Rows with their classes
[ 22.4 -80.1 -12.4  27.6 -10.9 -11.5   5.0  -1.8   4.2  -7.8  22.8 -20.8
 -14.0 -11.5  11.4  11.1  12.9   4.6  -2.8  -0.3  -7.9  23.3   3.2  12.4
  32.0  -2.3  -8.3  -3.7 -20.5 -27.3  15.4  -2.4   0.8  -3.0  68.1  26.8
 -12.8   4.6  -0.5  13.5   9.4  -5.6 -27.4  -4.7   2.0  -6.5  -9.5  13.4
   1.5 -12.5   7.8  13.2  -2.7  29.9  15.2   8.4 -34.8  17.9  28.0  42.2
  -3.3  -6.1  15.3   0.4  -9.7  13.5 -30.9  12.2  28.6  -2.8  25.0]	[50]
[ 13.5 -73.9 -13.6  25.3   2.5 -15.5  11.0   3.6   0.1  -0.4  35.4 -37.0
 -13.8 -14.5  12.5   5.7 -24.2   2.5  -2.0   2.4  -1.9 -10.9   5.8   5.6
  32.7 -15.1   6.8   6.0  15.8 -30.3   8.7  -9.0 -10.2   8.6  37.8  12.3
 -16.7 -17.7   6.7  13.3  -1.4  -8.0 -18.8  -6.2   9.2  -2.8  -6.2  15.1
  -7.8 -17.6   2.8   3.6 -27.7  -1.4  12.1   8.7 -32.4  21.3  26.7  12.2
   3.9  44.8  15.4  -2.9 -16.1  14.3 -23.6 -12.6  16.2   8.9  27.5]	[65]
[ 32.5 -71.1  -8.9  -6.4   5.7  -4.4 -18.2  -4.4  -1.3 -11.2  19.9 -32.1
  -3.4 -22.2  27.3  -3.7   4.2  -7.5   1.3  -6.6 -12.7  69.9   3.4  14.7
  36.0   1.9  -9.3   7.7  -5.8  -7.5  27.7  -0.6   2.7  -8.4  44.6  12.1
   5.6   4.2   5.9  38.5   1.5  -8.1 -35.2  15.8   6.3  18.3  -1.4  11.8
 -14.9  -5.4   2.3   3.1  -6.3  16.3  12.7   9.3 -26.6  25.0  22.1  58.4
  -2.4  -0.1   6.9  -0.3 -14.7  -2.7 -28.5  27.9   6.6  -4.0   1.8]	[50]
[ 11.0 -52.4  25.4  27.9  -4.1 -13.7   3.5  10.9  -2.1 -10.1   9.0  -9.6
 -13.4 -13.1   6.3  10.8   9.4   3.8   4.6   0.4  -3.3  15.8   2.8  21.3
  24.4  -6.2   1.3  -2.3   2.2 -27.3  12.3  -1.7   8.0  -8.7  40.9   4.0
   0.1   5.6   6.5  18.1   4.6 -12.3 -26.1   1.1   8.8  -9.0  -0.8  15.2
  34.7  -5.0   3.7   0.0  -2.1  14.5  -4.8   4.7 -27.3   6.5  25.5  42.6
  -2.1 -17.6   8.1  -4.6 -10.1   6.1 -22.5  -0.7   8.9  -3.0  29.4]	[50]
[ 20.6 -88.8 -22.2  12.9  10.4 -10.0   3.6  -2.1   0.7  -9.4  -5.2 -12.5
  -5.9 -28.2  18.6  12.3   5.7  -1.3  -6.1  -0.3 -10.6  10.7 -10.5  29.7
  37.3  -9.8   1.7   6.7   5.9 -23.1  19.3  -0.5 -30.3  13.9  43.5   5.0
   4.4   0.3  -0.6  25.1  14.1  -2.0 -15.6  -4.2  12.3 -10.2   4.4  14.8
  -7.9 -10.4   9.1   6.4 -10.6   9.8   5.8   5.2 -26.7 -13.7  28.1  54.1
  -3.0   4.0  15.7  -4.8  -9.2   2.4 -28.2  20.8  15.7   2.4  17.0]	[53]
[ 17.8 -54.3  -5.2   5.8   4.2  -1.9   5.4  48.2  -4.6 -14.5  -7.8 -14.2
  -9.1 -19.2   5.6  -2.3   1.4  -1.5 -12.9   0.1   4.2   1.5  -3.9  33.5
  11.8  -7.0  12.5  17.0  22.9 -11.8  11.4 -22.6  -8.2  16.6  -4.2   6.1
  18.8  -0.8  11.3  26.1  10.3 -12.1 -19.9   8.7  12.9  -6.1  -8.3  -4.8
  -6.4  -7.1   6.7  15.9 -10.7  11.6   2.2   2.5 -17.8  13.0  21.5  19.7
  -2.8  -0.5 -13.1  -4.4  -7.5  16.0 -19.0  15.9 -12.9  13.4  16.8]	[51]
[  7.4 -85.2  -3.1  39.8  -5.9  -6.5   0.9  -7.1   3.3 -10.2  -2.6  35.9
  -4.3 -10.4  -0.7  25.5   0.1   9.0   0.7 -16.9  -5.7  27.5   3.0  12.5
  14.2 -10.4 -15.4   1.0   5.5 -19.4  33.1  12.7   4.1   5.6  50.6  -3.3
  -3.2 -10.9   1.9  10.1  29.3   4.1   9.8   4.3   4.3   7.6   2.6  20.7
   8.2 -10.7   1.0  13.7   4.8  16.0   0.0   3.7 -17.7   9.8  14.7  18.1
  -9.9  -5.1  41.8   2.7 -17.6   1.9 -19.0  14.8   3.0  -4.3   6.2]	[46]
[ 10.9 -86.6 -13.9  19.9   3.9   8.5   8.0  -0.9  -2.6  -8.1  21.5  -6.9
 -10.4 -17.2   4.7  -2.2  -7.7   9.3  -3.9  -9.7   1.3   9.8  -0.6   4.0
  28.1  -7.7   1.3   7.1   8.7  -2.5  10.4 -10.2 -16.0  -2.5  51.1  -0.8
 -13.6 -20.7   7.4  16.0 -11.8   1.2  -2.9   3.2   6.2  12.3  -9.4  24.6
   5.7 -18.0  -6.2   8.3  -4.0   2.2  32.1   5.8 -15.2   4.8  17.1  11.8
  -1.5  16.1  25.3   0.1 -17.9  15.7 -53.2  14.5  10.2  12.4  21.7]	[50]
[ 28.3 -65.4  -7.2   1.8   8.0  -3.5   8.9  -6.0  -0.9  -5.4   4.8 -11.3
  -2.0 -18.8   6.0   5.6  -3.0  -4.3   4.3  -5.2   3.0  40.3  -7.4  -1.1
  23.0   3.6  -6.7  11.0  15.3 -11.2  17.8 -22.6 -17.2   0.4  18.7  -5.0
  11.7  14.9  -0.4  40.8   1.9 -14.7 -26.2  -8.7  14.1  -4.7  47.2  13.0
   5.3   0.4  14.8   3.0 -11.7  13.6 -12.8   6.3  -7.0  21.6  26.5  47.0
  -3.4   3.5  15.0  -6.4  -9.4  18.0 -31.1  19.1   9.8  -9.2  12.7]	[50]
[ 17.6 -78.9 -18.2   6.2   5.8 -11.3   4.2  -0.4   1.9 -13.1   9.8   3.1
  -9.1 -23.7  13.2   5.2   3.5  -4.5  -1.4   2.2  -4.8  41.4   6.1   9.3
  30.5  -5.9  -5.8  13.0   6.0 -15.3  30.7  -3.3  -3.6   3.1  54.0  12.9
   4.8  -8.8   5.9  24.6   7.9  -8.9 -30.0  -2.3  11.5  -3.9  -2.4  12.0
 -15.3 -14.9   5.3  13.7 -12.3  41.9 -26.6   7.7 -23.9  30.6  25.5  50.3
 -24.1   7.0  -3.2  -1.7 -28.0  10.1 -26.9  25.4   0.7  -5.5  12.1]	[65]
[  7.9 -73.8   7.1   1.6   3.1  -6.3  -6.0  -4.8  -5.5 -11.1   1.6  -5.9
 -13.5 -22.8  21.2  10.6  16.4  -8.1  -2.9  -5.8   1.8   8.0  -1.9  21.5
  29.1   9.2  -7.5  11.7   7.1 -20.9   3.5  -1.2  -4.0  15.4  47.3   0.5
   8.5   1.2   1.5  21.3   0.8   4.9  -7.3 -14.3   0.3  -7.7  -2.5   7.2
   5.6  -9.1  14.4   7.9  -2.3   8.9  -1.7   3.3 -16.1  14.1  12.7  30.8
   0.6   5.8   5.5   1.1  -5.6   4.1 -42.9   7.0   8.9   4.4  14.1]	[65]
[ 24.2 -40.0   4.7   4.5   3.7  -3.9   3.6  -1.4  10.1   5.1  -9.9 -21.7
  -1.7 -33.6  10.0  10.9  21.8 -12.2   4.2  -2.8  -8.1  29.7   4.3  17.9
  29.6   2.6  -7.4  13.5  12.3 -13.7  23.9  -6.2 -15.8  -7.6   8.6  11.3
  19.2  37.0  -1.7  19.8   2.1 -14.9 -12.2  -2.7  12.9 -10.5  -2.7   5.3
  -0.2 -16.9  17.1   6.8  -8.1   6.6   6.2   0.8 -12.3  11.2  37.4  44.3
   1.2  -1.5  -1.1  -3.5  -6.6   6.5 -29.4  18.2  -0.7  -0.4  17.9]	[65]
[ 21.2 -55.3   2.3   7.6  -0.2  -3.4   8.1  -0.5   0.6  -1.0   2.9 -38.3
 -23.3 -10.5   3.8   5.4  11.9 -12.9   2.9  -2.6  -9.4  37.5   8.0  17.2
  28.9   0.9  -8.4   5.0  -3.9 -14.9  23.1  -1.7  -6.5   7.4  28.6   6.3
  16.8   1.6   3.6  33.3   7.3  -9.3 -39.4  -7.6  -0.2 -10.7   1.8   6.4
  -3.0  -6.7   4.5  -9.9 -11.1  11.1  11.2   7.8 -48.1  19.4  38.0  63.1
 -12.2  -0.4   3.5  -8.3 -20.4  13.1 -35.8  18.0  15.6  -2.9   9.9]	[46]
[ 30.2 -58.3  -9.4   3.3   2.7  -4.7   9.7   2.8  -5.3 -13.1  11.1 -31.5
 -19.8 -21.7  12.2  -5.4   3.0  -0.4   3.3   1.7  -6.2   9.6  -6.0  13.0
  22.8  -2.9  19.9  12.7  13.5 -23.0  11.2 -17.0  -6.8   0.4   6.5  11.3
   2.9   4.4  13.1  18.7   4.9  20.3 -12.7  -0.2   4.5  -4.9  -9.7  16.9
   2.4  -9.1  -2.4   6.0 -16.4  -1.9  22.3  -3.0 -24.6  21.1  22.0  25.6
   7.9   8.3   3.6  -6.8 -25.9  11.3 -32.6  18.6  14.3  -3.0  33.9]	[51]
[ 15.1 -53.8  -3.0   4.6  -4.2 -14.5  -1.2   1.2  16.3  -1.1  -4.7   9.5
  -2.4 -14.7  -4.7  23.6  28.2 -26.7   1.5  -6.5 -16.3  24.4  -8.1  17.1
  23.7   7.7   2.2  -1.3  16.8 -21.1  15.8  -0.6  -7.9   7.0  12.8  -5.2
  13.5  -5.5   0.7  36.8  11.0 -12.4 -23.3 -25.2  11.1  -8.7   3.0  10.3
  -3.5  -8.1   7.9   5.8  25.2  34.1   1.2  14.8 -16.6  14.7  29.8  57.4
  21.6 -10.7   6.0  -8.4  -8.7  13.0 -26.9 -12.1  -2.6  -0.6  12.9]	[60]

Rows with their classes
[-14.6  24.8  10.1 -39.7 -12.8   5.6 -14.1   5.4   1.7  -2.0   9.6   7.2
   9.9   2.7  -6.7  -5.2  20.5  -0.2   6.3   4.5 -18.8  18.5  25.9   5.3
   6.8   2.1  -5.0  10.8   0.9 -12.5  -7.2  -7.5   1.7  12.5   6.7  21.2
  -1.8  -7.8  13.5  -1.1   2.4 -11.1   1.9  -7.1 -16.3  -0.7  -9.9  -6.9
  14.7  25.2  -2.9  -2.6  -6.5   1.6   1.2   6.1 -12.7  -3.2 -43.0  -2.5
   1.7   3.1  -0.9  -2.1  14.6  -1.5  -0.1   0.9   4.7   9.8  -4.3]	J966
[-12.9 -11.5  12.5 -32.9 -18.2   5.9 -23.7   1.9   6.6 -24.1  -8.6   7.8
  -1.4  -1.8   1.6 -11.0  -0.2   3.2  -9.2  14.0 -55.2   9.7  11.0  29.3
   2.8   3.8   0.7  -2.2 -18.4 -18.7   8.9  12.0   7.8  19.3  12.3 -13.6
   4.9 -23.5 -17.5 -19.2  11.4 -11.4  -2.0  35.3 -14.8   7.3 -25.5  -0.2
  10.0  31.6   7.8  -9.6  -2.2  -9.4  -5.3  -0.8  -1.4  34.2  13.8   1.1
  -9.9   1.3   9.6   0.4 -25.3  -8.5  -4.6 -19.8  -4.7 -11.5   9.6]	J966
[  8.4 -11.5  -1.4  89.8   1.7   0.7   2.8  -4.3   4.6 -13.1 -20.5 -17.2
 -14.1  -5.3  -6.6 -11.7   2.1   8.1   2.4 -22.0  -2.3   1.0  -6.6   2.5
 -38.3   6.6 -15.2  -3.0 -17.9  -0.7 -10.0 -16.3   4.7  -5.3   2.7 -51.2
  20.8 -14.5   0.2 -41.9  -3.7   0.3  -2.3  46.6  40.5  -5.7  -1.0  10.9
   8.0  32.1  -9.2  11.6  37.4  -4.6 -11.0 -10.1  -3.2 -32.3  39.3  -3.2
 -18.0   4.1  26.6   5.2  -0.5   5.0  -5.9  -6.0  -5.3 -21.8   3.7]	j979
[ 22.3  13.7  -1.0  93.1   7.4   5.3   7.0  -7.1  -4.2  12.3  30.7  14.4
  40.1  -3.7  -5.5  10.5  22.8   4.6   4.8 -18.7  21.6 -16.6   8.2 -34.1
 -19.0   0.8  22.2  -5.5  10.3 -21.3 -10.8   7.4  -3.0   2.6   4.4  38.0
  13.7 -13.4  16.9 -18.2 -23.0   0.4  -4.1 -33.9 -12.7  -5.9   2.6  -6.7
  41.1  -3.2 -22.1  16.3 -11.9  20.8  20.5  13.3   1.6 -40.0 -12.1  -4.9
  12.8 -15.6   9.5   4.0  51.8  18.0   9.2  18.3   4.4 -10.1   2.0]	j529
[ 20.0 -13.9   3.9 -29.0   8.9  26.0 -28.3   0.9  15.9   4.8   8.1   2.0
   1.5  -7.8  -5.0  -0.1 -14.0 -21.0   6.1 -17.4  36.3   3.2  16.6  22.8
  50.2  19.6 -37.9  10.3   4.7 -17.6 -15.2  -7.7 -15.1 -16.1  -4.3  12.0
 -21.2  -0.6 -20.0  30.7  15.6  -4.6   3.9 -18.5 -18.9  -6.2  -7.6  36.5
 -28.0 -61.2  21.0 -14.7 -17.1  -4.6  -2.4  11.5  17.4  56.8   7.7   1.4
  -6.8 -14.2  -8.0  -2.0   0.9  -9.0  -9.3   9.8   7.4  -6.0  -6.9]	j529
[ 14.7 -14.0  -1.2  86.8   7.2   9.2 -11.0   3.8  13.3 -20.7 -11.4 -20.4
  -7.1  -5.1  -1.4 -11.7   1.5  -2.2  13.0 -14.0  34.6   9.9 -21.6  12.5
 -20.6  -5.9 -30.1  -9.5  -3.3  -7.8 -11.9  -4.3 -18.1  -3.7  10.3  -4.4
  -0.3  22.4 -23.8 -31.7   0.1  -3.2  30.4  14.7  48.8  -6.9  -3.5  31.1
  14.1 -13.2 -22.0   3.5  18.2   8.9   0.4 -24.7   0.7 -16.1  90.3  -2.8
  -2.3  -5.1  41.2   7.5   7.9  -4.8   0.4   1.9 -15.3 -26.0   0.4]	j979
[ -1.9  -2.3   6.6   9.8  14.2   6.1  -4.5 -32.5   9.9  47.4 -13.2  -4.4
   3.7 -11.8  -4.8  -1.5  -2.0   1.3  -3.2 -40.2  56.8 -18.5   6.4 -13.4
   0.5   4.5 -15.3   6.9   1.5 -28.3  -6.5 -13.8   5.4 -36.2  12.2   7.5
 -13.3 -17.1  -7.3  22.5  10.6  10.3   8.2  -1.5 -14.2   3.6 -10.7   9.5
 -49.7  -5.9  -0.9  -6.6  -3.3  -1.7 -10.8  30.9  -4.9  17.2 -43.4   3.1
  -5.9  -8.3  -4.1   4.9   5.5   6.1  -1.9  -6.6  -0.5  -4.0  14.4]	j979
[-14.3  -9.0   4.6 -14.1   0.4  12.1 -27.0  23.6   6.9  -6.0  23.8   6.8
   6.5  -4.6  -4.8   3.1   1.0   8.4   4.3  -4.4  11.4   7.0  32.1  -6.3
  -9.5   7.8 -11.0   8.8  -0.8 -22.5   1.6   6.1   0.5  -6.8  16.3  13.8
 -17.1 -17.1 -30.4 -14.8   2.6  -7.9   8.0  18.6 -31.7   1.5  -7.4   0.5
  -9.6  -3.2   8.4 -17.4 -14.3  -2.9  -7.6  -0.8   9.7  42.9   1.9   0.9
  -8.7 -15.6   1.2   4.8   5.9  -4.0 -10.5   0.0  -7.2  -6.9   6.4]	j165
[  5.3   3.3  -4.6  71.0  18.7   4.1  22.1 -16.6  -8.2  59.5  -7.1   5.3
   8.7   9.1  -8.2 -15.1  -1.6   9.3   1.9 -41.9   8.5 -19.5 -11.6 -20.5
 -32.2  -0.1   7.2 -14.4  -3.9   5.2   7.2 -10.2  13.8 -13.9   6.3 -16.9
  -0.2 -14.4  15.0  -1.5   1.6   8.4   1.9   7.1 -27.8   5.4  11.2 -10.0
 -22.0  39.0   6.7  12.3  23.4  -3.3  -1.0  -2.9   6.7 -28.4 -38.4  11.8
  -9.8  -9.6 -23.4   7.9 -13.4   3.6   5.4 -17.5  -4.9 -14.0  -3.2]	j979
[  3.1 -10.6   0.2  36.6  -7.9   0.8   4.6  -0.7  -0.9  24.0 -25.9   2.9
   1.1  -5.3   1.6 -21.0  -8.0  -8.1 -12.5 -19.5 -32.3  -6.5  23.3   3.2
 -26.3  -5.0  11.9  -9.8  -8.5   4.5  10.6   3.3  25.2  -1.8  30.6 -49.6
  -0.2 -23.0 -19.1  -7.2   9.1   1.8  -0.6  26.7  18.6  18.7  -2.4  -8.9
 -34.2  49.3  22.8 -10.8  22.8  -9.2 -17.8 -14.7  -4.9   4.7  -9.2   4.6
 -12.1   8.8  -1.4  21.3 -36.4   5.9  12.4  -8.8 -11.3 -19.1   2.6]	j165
[-11.4  -7.2  15.3  48.4  18.0  21.9 -38.3   8.7  18.1  21.3   8.0   0.7
  -9.1  -5.1  -2.2   1.5   4.2   5.8  22.9 -41.2  40.0  -7.3  13.0 -10.6
   6.9  10.4 -28.6   7.1  -7.6 -34.5  -3.9  -9.4   2.2 -28.0  -4.5  36.0
 -18.6 -10.0   4.0  -0.5   3.6   0.9  -0.7  18.8 -52.6  -1.6  -2.7  17.8
 -24.1  -8.6 -14.9   2.2  -2.4  -2.3  -6.0  13.9   2.0  15.2  -4.2  -0.2
 -12.2 -19.6  19.2  12.6  30.1   0.0   8.0 -12.3  -2.6 -13.5   7.6]	j979
[  5.9 -18.4   0.2  62.9  -5.8 -15.0  -4.9   1.7   3.2 -41.5 -18.1  -2.8
  -2.3   0.0   3.2  -9.8  -8.5  -9.1 -10.9  -5.7 -22.0  13.1   2.6  27.7
   1.8   0.7 -10.3   1.3  -6.8  -7.9 -21.4 -13.9  -3.9 -10.8   8.8 -16.4
  -6.5  -0.5 -37.1 -26.3  -4.2 -13.2  -1.0  15.5  39.6   0.3   6.0  18.5
  16.3 -25.5 -21.6 -14.7 -16.6 -10.1  -2.3  -8.5  27.6  35.7  80.9   3.5
  -2.7 -11.7  38.3   0.6 -18.7 -10.3   0.2  -3.0 -18.4  -9.9  20.7]	J966
[ -8.9   5.8  18.9  93.1   1.8  15.5 -32.2 -10.9  11.7  16.7  20.1  15.7
   9.2 -11.8 -10.0   4.2  18.9  -3.1  -2.7 -29.4  33.8  -8.2  40.1 -14.0
   1.2   4.6  -7.5   8.6   2.4 -34.4 -11.1   7.9   8.3   5.8   9.3  33.0
   1.7 -32.4  17.0  -0.9  -9.8  10.9  10.5 -16.9 -72.9  -2.3  -8.7   4.8
  -5.8 -15.7   9.5   4.4 -20.7  13.3  -1.9   7.8   0.5  22.5 -12.0  -0.7
   7.0  -3.6  16.8  10.0  34.5  15.3   5.7  24.1  -1.8 -12.6   2.2]	j529
[  1.9  15.0  -0.9  52.8  -3.9   5.7  11.3  -5.9  -0.9 -24.7  12.1  -1.7
  -4.2  -7.2   3.4   1.3   8.9   7.3  12.1 -16.2  -9.2  -1.2  15.4   2.0
 -27.5  -6.1  21.0  -5.6   2.2 -10.0   1.4  12.6  13.9  16.7  -0.1 -16.2
  19.9   0.6  11.8 -41.1 -19.6   6.2   8.2   6.9  25.8  12.2  -4.9  -1.9
  44.9  10.0 -24.3  11.4  34.6   3.8  12.5 -10.5  -1.9 -51.3   5.7  -0.3
  -5.4   2.1  36.3  15.2  24.6  11.4  -0.2  -5.9   8.5 -18.6   0.2]	j529
[-16.6  -5.6   0.8 -92.1   3.4 -21.9   2.3  11.6 -13.1  11.6  -9.2 -11.8
  -3.6  14.8   1.0   2.8 -20.2   4.2  -1.7  19.0 -34.6   0.0 -22.5  14.8
   0.2  -2.1   1.1   3.5  -7.6  20.9 -24.2  -3.4   8.6 -10.9 -12.1  19.4
  -7.6  10.6  -4.7   1.2   5.5  -0.6  -6.2   7.0  -3.3  10.0   9.1 -15.5
   8.2  12.1  -6.8   0.1   7.0 -11.5  -0.3   2.2   2.1  -4.8 -32.0  -7.7
 -10.3   0.2  -9.4  -3.0 -19.1  -9.9  11.8 -21.9   0.5   3.2  -6.5]	j165
